In the rows, zero is written as 128.
Each row is followed by its class number. Each block has new classes, again numbered from 0 up, in any order.
[ 99 127 112 143 128 144 129 110 111 106 121 124 142 128 137 130 159 129
 101 122 112 129 148 111 124 113 131 100 128 141 100 117] -> 6
[ 81 130 148 135 121 110 149 114 154  96 117 133  94 148 144 118 147 151
 135 116 134 139 119 140 114 139 148 102 113 119 106 140] -> 0
[119 109 160 101 113 144 144 124 117 108 139 144 122 150 114 171 140 137
 157 110 131 104 166 120 156 106 107 133 140 112 124 163] -> 6
[120 114 131 163 111 122 158 123 119 106 126 138 109 135 126  99 151 111
 136 122 118 109 137  83 146 142 115 147 115 102 115 123] -> 7
[123 107 135 137 119 140 162 114 121  89 110 163 112 143 124  83 145 111
 146 113  99 110 142 119 135 123 129 126 139  86 138 135] -> 1
[150 118 122 131 113 159 149 130  99  83  91 147 122 133 114 122 147  94
 155 134 113 127 153 137 167 105 121 119 148 123 121 135] -> 7
[102 101  96 106 134 139 170 149 145 101  94 122  76 163 154 133 183 123
 132 131 134 143 123 107 159 174 120 124 144 121  94 106] -> 8
[ 99  99 146 138 142 138 141 125 150  84  92 134  84 144 127 139 171 113
 132 128 113 131 151 111 134  98 120 138 139 137 100 139] -> 9
[111 138 196 126 133 147 147 147 115 121  72 149 123 137  86 161 142  67
 166  99 118 114 168 151 152  97 108 127 170 180 113 131] -> 5
[127 139 188 152 135 103 173  22  82 108  53 148 117 145 150 144  84 100
 144 190 171 116 148 193 227 105 160 125 202 132  88 196] -> 2
[248 136 125 113 113 157  26 116  57 123 119 134 147 119  94 184 112 109
 208 119 131  67 105  66 218 113 115 166 145 105 142  96] -> 7
[ 96 110 113 127 113 133 200 123 135 119 153 129  87 136 150  94 171 153
 114 111 141 151 141 131 148 127 134  96 130  84 114 125] -> 9
[144 124 127 118 122 152 155 121  97  94 103 126 145 138 126 111 120 108
 163 131 147 123 149 118 160 138 115  91 161 114 111 131] -> 1
[226 139 107 153 102 124 117 115  55 120 182 150 196 104 109  55  57 117
 194 150 125  61 171  95 165 121  68 166 103  53 209 184] -> 6
[110 140  95 144 132 141 117 134 119 122 124 111 147 146 139 145 172 118
  73 121  93 131 139 108 121 113 125 111 122 160 106 110] -> 8
[156 107 133 108 123 148 137 129 104 102  91 147 121 140 102 127 140 109
 166 112  88 113 160 103 149 108 106 145 145 124 139 142] -> 5
[132 112 136 103 123 142 154 121 123  93 109 132  99 171 131 150 159 133
 160 101 104 119 154 108 158 127 118 127 126  95 136 142] -> 0
[102 129 210 129 130 132 174 107 116 106 108 179 107 133  91 116 117 104
 157 135 175 130 145 170 141  79 134 115 182 147  89 150] -> 6
[212 155 155 230 123 123 126 117  98 185 113 108 139  40  65  64 113  44
  52 152  56 127 121  78 108  42 130 215 147 115 170  86] -> 7
[220 118  73 111  75 169 200 118  45  42  86 184 107 124  89  88  96  77
 199 200 196  89 125 154 252  96  96 126 177  48 111 121] -> 0
[135 117 126 125 129 143 137 123 113  89 104 151 116 124 103 114 143 124
 155 138 106 123 153 130 149 100 126 111 160 141 123 143] -> 3
[102 165 180 108 141 130 118 140  90 128 154 184 115 125  92 180 160 107
 152 148 146  93 131 156 169 103  96 115 157 246  73  93] -> 5
[142 121 140 118 122 141 117 115 112  93  89 150 135 126 106 113 115 119
 160 135 107 117 151 125 150 118 123 126 146 121 132 133] -> 1
[234 174 126 170 105 147  91 139  46  97  49  99 196 158 126 102  46  38
 186 109 133  63 163 128 221 100 113 149 148  82 130 126] -> 8
[146 127  96 109 128 158 117 148 132 100  95 119 115 123 146 157 170 121
 111 139  77 150 138 129 137  90 122 135 126 156 114 102] -> 0
[ 84 106 149 126 111 138 214 130 123 105 144 176  79 159 132 149 191 114
 132 118  90 112 132 116 124 119 109 114 109 128 100 135] -> 7
[123 103 114 110 126 137 185 125 119 118 119 132  83 161 150 161 161 136
 155 112 110 117 138 113 159 101 130 121 131 123  98 142] -> 3
[139  98 112 118 124 158 143 110 105 112 115 178  96 174 141 161 173 100
 123 124  71  93 136 120 151 105 128 158 122 133 128 149] -> 7
[ 85 122 114 129 128 114 153 102 134 111 133 147  75 154 136 140 176 143
 119 152  79 112 136 101 150 159 121 133  97 132 128 133] -> 4
[ 99 130 100 139 129 146 138 120 109 120 123 124 126 131 146 134 166 127
  95 128 107 132 141 120 125 118 134 101 116 147 100 115] -> 6
[124 116 128 143 124 136 163 105 130  95  97 146 111 151 129 109 151 111
 120 109  88 121 152 110 134 100 128 141 133 105 129 127] -> 0
[136 141 103 122 115 154 168 114 108  99 141 117 178 127 169 161 157 113
  98 116 135 145 142 158 153  64 120  92 153 132 106 104] -> 0
[118 135 132 208 149  66  65  64 103 123 143 138 136 138 156 119 108 128
 113 184 139  72 114 140 136 132 139 174  84 125 149 215] -> 2
[103 124 186 110 122 131 158 130 140 116 126 130 113 167 128 133 138 139
 133 101 109 137 160 126 119 106 127 116 112 111 126 162] -> 9
[132 129 109 110 117 155 157 144 117 101  92 137 132 144 118 135 148 109
 154 117 120 134 158 122 163 119 105 110 151 143 115 122] -> 8
[155 143 124 128 133 136  95 122 102 104 138 144 131 122 126 121 137 126
 116 175  92 119 125 130 121  88 125 155 103 149 141 137] -> 6
[135 142 188  97 119 154  98 129 111  85 107 146 185 131 132 167 129 110
 147 109  88 115 152 142 137  80 111 111 155 163 112 109] -> 1
[148 111 131 119 116 150 147 118 112  91  96 145 142 124 102 108 136 107
 145 122 101 136 160 116 147  98 114 125 162 123 144 128] -> 4
[168 122 103 114 112 162 149 123 113  84  89 135 121 129 100 123 131 113
 182 124 112 138 162 117 169  88 117 115 157 123 133 136] -> 4
[148 110  98 145 110 156 160 130 112  78  82 134 105 126 100  95 144 101
 134 142  98 142 150 126 143 104 132 122 139 102 125 135] -> 7
[190 150 215 120 141 137  86  60 105 124 100 196 238 132 153 192  55  73
 165 121  95  87 107 140  83  24 107 134 152 169 122 166] -> 0
[117 149 152 105 126 148 155 135  98 135 129 157 113 153 132 193 154 108
 148 127 121 108 150 158 170  87 109 110 141 189  77 139] -> 5
[138 123 136 109 113 152 141 138 118 101 108 127 154 134 145 163 138 126
 158 118 112 135 156 153 146  77 123  99 139 128 121 166] -> 3
[157 123 119 127 123 151 122 124  91  85  90 155 137 148 101 111 133 111
 169 114  85 107 159 113 152 120 118 109 134 104 148 139] -> 2
[109 118 134 139 136 138 181 122 143 110 125 132  83 145 141 141 176 120
 127 110 122 142 136 115 123  87 126 117 146 143  88 129] -> 0
[ 82 123 143 147 137 119 159 122 155 112 131 134 105 142 148 123 180 143
  95 138  47 146 144 101  82 128 121 116  97 125 124 150] -> 2
[168 146 173 142 123  85 117  90 101 135 122  68 116 116 113 187  69 146
 156 168 241 138 123 200 231  78 157 134 188  74  98 182] -> 8
[117 118 139 109 136 138 137 147 135 123 101  98  84 121 147 182 172 134
 127 129  90 159 133 139 125  85 138 137 115 154 109 127] -> 6
[200 149 198  72  95 113 125  85  58 108 140  91 200 110 134 175  32 171
 190 154 154 124 160 187 211 108 113  67 158  34 149 185] -> 9
[231 140  81  57 134 163  58 151  95 138  25  50  93 138 134 228 106 105
 133 143  71 133 112 158 205  90 168 185 147 162 131  94] -> 5
[ 75 126 150 108 133 153 179 133 126 111 104 184  89 161 124 192 171 109
 200 134 160 110 160 162 186 119 108  82 154 184  79 169] -> 3
[116 137 136 137 117 113 155  85  91  87 142 158 138 153 135  95 125 131
 147 130 133 104 134 135 156 134 130  94 130 118 122 135] -> 4
[119 113 130 107 104 148 167 128 137 112 107 154 126 131 128 156 155 121
 121 103 104 133 122 114 129  84 127 130 143 127 107 100] -> 2
[108 128  90 154 122 141 123 115 109 110 141 131 144 138 144 120 166 126
  78 130  99 129 135 121 118 121 138 103 111 147 107 121] -> 7
[105 139 105 136 130 139 132 121 105 126 120 124 141 144 132 150 158 119
 100 116  90 121 146 119 121 111 125 100 113 166 103 126] -> 5
[132 130 101 157 118 134 181 121 122 105 129 107  89 150 139 112 155 126
 123 112 124 135 146 127 141  90 140 115 123 101 116 152] -> 0
[101 136 123 142 128 148 143 112 105 110 113 125 136 139 139 143 150 118
 117 111 115 123 150 125 130 102 134  87 135 151  86 123] -> 6
[100 109 117 126 120 131 162 105 131 117 168 146 100 142 160 115 182 152
 110 114 101 111 124  82 128 149 116 113 115 107 123 124] -> 9
[161 113 117 117 110 166 136 107 103  79  73 150 126 127 113 124 121 114
 177 122 116 125 155 127 160  78 131 121 157 107 121 147] -> 6
[118  93 125 117 127 134 174 122 137 130 130 149  87 139 140 108 167 134
 119 118  97 135 129  96 120 126 121 141 112  93 142 131] -> 9
[163 115  96 112 117 161 147 115 112  88  93 144 143 128 117 119 135 103
 148 136 100 136 150 121 150  93 116 124 154 128 146 132] -> 4
[145 119 119 114 108 161 129 112  99  93  99 167 131 125 126 130 131 118
 180 118 126 106 134 119 151 107 121 112 145 133 116 137] -> 6
[116 122 139 106 143 156 121 137 108 100  91 133 135 168 149 196 157  99
 157 119 110  99 152 132 161 119 115 102 148 178  93 143] -> 3
[124 147 124 129 122 140  88 135 103  91  96 131 148 163 124 134 146 103
  94 149 128 113 127 126 151 125 130 134 128 164 103 114] -> 8
[156 121 118 121 123 154 140 125 108 108 103 146 132 128  99 109 122 116
 152 129 109 120 159 117 149  97 124 119 163 134 130 145] -> 3
[163 124 124 118 119 166 141 124 102  83  90 149 131 146 108 115 138 100
 169 100 115 119 162 120 158  94 117 116 161 126 133 131] -> 0
[126 110 111 109 127 150 149 118 111  78  99 153 129 147 121 128 136 124
 153 133  96 110 155 128 144 118 120  93 157 140 111 146] -> 3

Next block: new classes, numbered from 0 again.
[ 80 141 124 135 107  97 124 190 132  78 114 185  86 112 140 104  66 137
 182 111 205 123 141 119 108 175 161  59 129 109 166 123] -> 8
[ 85 145 175 112 137 128 150 110 181 109 136 169 123 151 157 122  83 137
 144 150 175 151 113 112 111 147 112  99  17 157 170 123] -> 5
[141  89  94 103 125  94 117 141 142  81 109 165 102 178 133 166 162 127
  78 146  90 125 102 115 132 146 123  57  79 129 141 102] -> 6
[ 68 100 155  98  80 115 157 179 140  96  89 167 141 158 169 122 117 135
 112 129 159 146 163 136 153 192 132 141 134 113 161 153] -> 6
[ 78 176  50 120 182  97 139  97 169 127 123 139 119 153 189 103 103 143
 159 112 191 117 153 166  78 135  99  97 110 183 141 169] -> 1
[140 123 141 139 116 143  93 134 101  96 143 125 112 155  90 149 133 117
  99 121 112 105 117 140 131 135 125 114 144 131 149  80] -> 4
[122 150 173 145 124 159 139 176 113 181  73 145 130  97 107 105 140 141
 191  97 183 136 122 134 192 217 144 149 169  89 110 121] -> 6
[130 132 144 153 173 160 109 143 108 132 141 117 142 120 153 120  71 147
 159 133 176 128 148 154 149 123 134 181 127 127 132 147] -> 0
[188 102 201 149 140 177 123  49 142 152 157 117 100 165  69 166 156 133
  99 145  96 143  92 120 190 150  96 112   4 135 125  75] -> 6
[100 175 124 123 135 119 140  85 135 136 105  85 104 124 141 116 123 185
 120 122 130 126 141 169 137 131 107 135 165 135 148 137] -> 7
[191 105 125 149 119 156  98 205  73 109 106 135  57  97  31 100 159 135
 118 158 105 104  98 122 132 153 172  86 167 101 105 112] -> 2
[ 96  94 160 125  97 114 154 117 144 119 121 140 128 120 102 127 124 108
 143 151 129 113 139 159 143 145 127 184 138 106 138 141] -> 4
[144  59 173 152 110 162 104 150 106 100 100 193 165 155 111 198 163  81
  88 137 101 139 137 135 172 174 141 111 161  82 158  74] -> 3
[130 104 140  99 109 103 141 127 144 118 126 118 127 134 138 112 108 128
  94 139 105 135 121 118 112  90 120 140 134 115 146 130] -> 2
[133 156 111 125 147 121  88 136 109  93 119 140 138  98 186 120 103 158
 122 106 166 100 151 105 135 103 149 104 137 135 159 113] -> 7
[ 77 179 130 125 129 136 148 130 141 131  94 158 125  91 128 101 115 111
 181  99 204  96 161 142 160 184 138 130 136 125 121 199] -> 8
[118 186 137 139  98 201 134 119 142 118  89 153  67 111  92 116 135 109
  99 126 157 119 165 148 160 168 143  80 125 137 144 138] -> 5
[159 107 145 139 132 163 108 127  93 113 132 129 155 151 150 156 150 115
 115 125 119 124 123 133 165 125 105 112 135 116 127 106] -> 7
[145  81 201 125 102 152 133 175  96 126 112 122 152 113 133 126 103 147
 158 159 154 137 143 117 151 179 143 126 144 113 137 151] -> 0
[146 126 135 125 134 133 129 152 120 150 103 128 146 147 110 139 172 124
 138 132 107 122  85 139 148 154 113 122 126 115 100 110] -> 6
[184  33 144 139 147  98 120 166 135 124 163 127 151 180 107 175 146 130
 133 160  47 155  72  98 145 115 110 132  65 104  75  78] -> 4
[169 103 199 164 114 169  94 160 108 125 162 133 182 169 162 132 103 121
 125 125 118 133 121  94 154 119 100 132  74 112 107  65] -> 2
[124 173 109 143 133 156 125  96 142 135 136 145  30  85 132  90 105 139
 155 107 186 120 178 108 162 161 158 116 102 127 136 138] -> 9
[ 95 155 126 109 157 160 159  81 146 125 151  88 119 118 144  95 111 151
 107 159 147 137 158 164 112  99 106 176  88 179 135 214] -> 5
[116 130 127 131 123 138 104 152 115  97 132 134 137 126 176 124  96 140
  82  77 161 130 191 117 152 118 159 148 146 136 147 118] -> 1
[ 63 106 127 121  98 100 125 172 118  88 131 139 131 140 160 117 105 118
 154 128 130 125 133 129 120 145 131 154 161 113 122 149] -> 9
[ 99 124 139 100  98 123 162  97 147 123 100 136 115 132 136 132 157 109
  98 143 102 132 124 156 142 158 109 152 185 108 146 170] -> 1
[185 103 182 150 141 191  80 148  74 100 119 135 141 125  25 188 151 122
  80 128  95 125 119 126 190 166 146 117 153 103 155  80] -> 3
[146 160 135 149 143 169  99 136 115 127 144 115 129 117 129  98 115 139
 129 128 152  91 140 140 125 112 131 137 133 148 130 115] -> 4
[130 173 129 125 103 169 141 118 134 136 110 142 100 116 140 121 150 117
 107 148 119 132 136 144 122 138 113 114 152 115 151 119] -> 5
[118 159 197 120 123 124 165 136 147 158 140 105 139 120 133  95  76 165
 201 165 171 134 107 132 107 148 111 147  72 134 139 130] -> 0
[127  66 121 156 162  98  93 130 104 117 121 158  90 159 106 167 145 111
 142 125 120 133  95 127 149 175 147 114 128 115  96 115] -> 2
[114 114 150 126 147 131 119  88 134 106 138 143  97 126 104 148  97 127
 135 141 158 131 130 137 170 155 137 164  82 128 155 154] -> 6
[145 172  33 152 168 114  67 181 101  75 150 131  69 134 113 108 114 159
  96 103 126  97 137 122  89 110 145  65 145 141 140  96] -> 3
[188 133 116 155 148 133 113 107 152 172 119 130  88 159 130 149 160 140
 111 141  87 129 103 131 118 123 124  52 137 114 124  48] -> 3
[135 161  51 154 195 130  79  90 107 159 109  91 126  82 101 133 160 139
 159  99 112 101 123 140 111 110 142 117 185 155  78 142] -> 9
[143 138  81 128 144 153  97 165 103 100 105 133 129  87  81 109 121 163
  88 155  96 124 154 142 100 124 131 154 192 121 167 163] -> 0
[ 77 141 234 117 114 131 185  68 142 226 114  60 162 126 149 130 142 139
 239 131 151 153 103 137 162 210 101 176 146 135  67 178] -> 9
[180 123 115 144 189 117  78 112 109 147 119 120  72 159  95 183 165 126
 152 124  98 109  50 106 168 171 123  56 115 135  74 104] -> 5
[104 139 101 145 136 145 138 115 133 130 113 155 109 107 139  95 117 126
 162 150 166 115 157 164 112 164 106 135 140 122 148 175] -> 0
[152 108 171 128 127 165 109 115  95 147  98 112 161 153  51 175 169 123
  71  99  94 135 125 142 149 153 124 125 147 140 147  83] -> 0
[192 102 156 151 125 171  98 111 118 159 128 157 140 124 173 120 143 129
 105 109 138 126 147  86 136 133 116  79 106 120 154  68] -> 0
[108 153 129 132 148 120 130  99 138 139 118 123  84 108  61 124 115 147
 134 118 134 135 110 157 106 132 139 125 151 127 158 128] -> 8
[132  88 173 135 137 150 135 140 122 131 121 136 126 131 101 130  96 147
 129 153 136 173 132 142 140 148 129 168 142 105 158 126] -> 2
[106 148 139 118 131 145 120 115 121 119 157  96 112 146 130 117 114 153
 136 146 132 123 145 124 114 147 118 140 104 170 125 160] -> 9
[157 158 149 127 164 140 137  99 124 194 100  86 146  97 105 120 145 147
 172 131 137 124 107 136 137 141 121 139 149 133  93 142] -> 2
[107 109 209 114  99 163 132 184 101 116 122 143 147 147  78 148 124 103
 134 161 145 131 125 134 139 174 157 169 118 143 131 142] -> 5
[ 88  93 160 125  78 145 165 142 128 109 157 134 141 111 139  95 100 118
 117 134 142 156 183 141 115 118 126 185 133 109 150 180] -> 8
[100 137  83 116 139 135 153 189 131 135 110 115 145  82 110  62 128 153
 151 125 130 121 171 135 135 124 130 203 159 122  93 203] -> 9
[175 101  82 129 170 171  93 146 112  79  92 189  81 135  94 173 175 128
  50 151  90 149 103 138 170 151 145  82 139  95 171 105] -> 6
[125 106 106 147 124 147 106 128  97 118 136 126 117 125  85 126 124 111
 124 123 124 135 129 164 115 123 120 154 175 114 150 126] -> 6
[154 104  83 158 147 139  78 110 129 129 153 129 128 141 154 133 137 117
  90  95  79 137 127 102 106  59 123 100 125 131 116  65] -> 9
[112 122 118  79 105 107 176 102 161 142 123 112 124 108 156 103 122 122
 124 142 134 155 131 127  98  98 125 136 132 130 150 174] -> 6
[119 172 129 135 134 107 127 135 172 112 156 156  50 141 120 105 100 159
 127 164 116 138  99 104  97 142 137  99  77 120 151 104] -> 3
[148 187 167 127 143 187 133 161 126 167 126 118 168 110 151  73 131 159
 123 120 156 128 132 115 113 127 118 124 149 135 148 117] -> 3
[177 189 152 110 127 164 161 106 179 146 135 131  86 106 146 113  89 157
 160 181 153 152 119 107 149 134 113  96  53 112 157 126] -> 6
[144 163 123 139 111 164 135 170 135 138  93 150 100 117  79  97 159 144
 112 152  93 137 103 131 106 159 121  86 137 110 130 112] -> 0
[162 106 197 147 104 142 120 151 119 124 163 124  93 159 110 136 127 144
 114 151  98 146  98  99 138 153 133  96  97 106 131  70] -> 3
[188 109 173 155 167 137  79  63 110 137 189 104 124 169  93 177 141 137
  96 142  83 109  93 120 132 109 107 129  66 144 141  50] -> 3
[184 118 105 156 159 178  98 121 104 154 156 104  88  95 126  84 139 147
 156 136 112 133 112 102 124 119 111 100 153 121 104 140] -> 9
[119  87 118 105 132  97 148  86 133 131 102  98 111 132 103 149 151 125
  89 163  74 148  96 174  89  90 130 136 186 122 140 138] -> 2
[139 152 136 102 120 136 166  73 177 127 145 148  80 136 193 106 109 135
 127 143 174 134 156 112 132 148 105  80  59 145 167 146] -> 1
[153 139 107 166 170 147 100  88 104 123 120 123  40 113  82 154 130 139
 137 123 152 125 142 148 173 172 159 100 119 128 109 126] -> 2
[ 77 160 145 126 112 103 154 119 149 132 110 119  92 144 133 131 132 142
 168 140 119 139  93 142 137 191  96 111 122 118 105 148] -> 5
[148 161 161 122 143 193 115 129 106 148 124  94 146 116 106 125 125 133
 145 127 131 131 117 126 149 137 117 133 166 134 131 135] -> 9
[112  70 142 140 118  99 114 110 141 111 165 120 132 194 134 146 128 145
  77 156  52 142 109 145  82  97  93 138 107 135 133 111] -> 8
